Here is a tiny trained network, its code and every weight. The questions are about switching its units off for an input and a class, where a switched-off unit gives its printed mean instead of its output.

import numpy as np


def w(rows, s, z=0):
    codes = np.array(rows[::2]) - 128.0
    scale = np.full(codes.shape[1], s)
    scale[-1] = z or s
    return codes * scale


def f(y):
    return y / 2 * (1 + np.tanh(0.7978845608 * (y + 0.044715 * y**3)))


def log_softmax(a):
    a = a - a.max(-1, keepdims=True)
    return a - np.log(np.exp(a).sum(-1, keepdims=True))


def net(x, mask):
    res = np.array(x, float).reshape(1, 4) / 4 @ E
    y = f(res @ A[0][:, :-1].T + A[0][:, -1])
    res = res + np.where(mask, y, B[0][:, -1]) @ B[0][:, :-1]
    return log_softmax(res[-1] @ U[:, :-1].T + U[:, -1])


A, B = {}, {}
E = w([
[123,131,134],'x0',
[148,113,93],'x1',
[4,26,71],'x2',
[74,255,9],'x3',
],0.0074)
A[0] = w([
[222,20,215,60],'N0',
[36,85,125,250],'N1',
[29,83,123,228],'N2',
[153,180,172,170],'N3',
[224,204,172,127],'N4',
[154,169,162,96],'N5',
[120,113,83,83],'N6',
[194,50,154,106],'N7',
[117,235,48,104],'N8',
[254,213,170,137],'N9',
[202,189,168,112],'N10',
[14,112,162,201],'N11',
],0.0084,0.0017)
B[0] = w([
[51,232,228,253],'N0',
[189,54,86,206],'N1',
[183,67,66,209],'N2',
[154,119,109,169],'N3',
[171,61,101,223],'N4',
[155,118,129,151],'N5',
[127,134,118,138],'N6',
[55,196,182,188],'N7',
[2,221,230,233],'N8',
[199,52,52,248],'N9',
[188,63,73,197],'N10',
[138,114,97,187],'N11',
],0.0075,0.0066)
U = w([
[200,2,32,254],'0',
[39,221,190,2],'1',
],0.0098,0.00076)

Each question gives the input, the list of numbers given to net, and the class t.
The units are the neurons (one row each of A and B). Each row of codes is followed by its name. A weight is (code - 128) times the scale printed after its matrix; where a second scale follows, it is the last column's (A, B and U).
mask holds one flag per neuron, in row order. A switched-off neuron (its flag False) gives its mean, the last column of its row in B, instead of its output. The means were averaged over made-up inputs and are rounded, as every weight is.
A unit's drop is (log p(t) with every unit on - log p(t) with that unit switched off) / (log p(t) with every unit on - log p(t) with every unit switched off).
most important unit: the unit with the biggest drop
top k neurons: the k neurons with the biggest drops, biggest first
drop when u is switched off: that unit's drop, to one decimal
input [-7,1,-6,5], class 0: most important unit : N9
input [-8,7,-4,-5], class 1: top 2 neurons : N0, N7
input [-6,-8,3,-5], class 1: top 2 neurons : N0, N9
input [-4,6,-8,7], class 0: top 4 neurons : N9, N4, N10, N0
input [1,-6,-4,-2], class 0: top 2 neurons : N8, N9
input [-4,-3,-4,4], class 0: top 4 neurons : N0, N9, N7, N4
input [4,-3,-6,-7], class 1: top 2 neurons : N0, N7
input [-6,4,-6,4], class 0: top 2 neurons : N9, N0
input [-3,0,-2,-3], class 1: drop when N1 is switched off : 0.4
input [4,5,-3,-8], class 1: drop when N0 is switched off : 0.3
input [-1,-4,-7,6], class 0: drop when N0 is switched off : 0.2
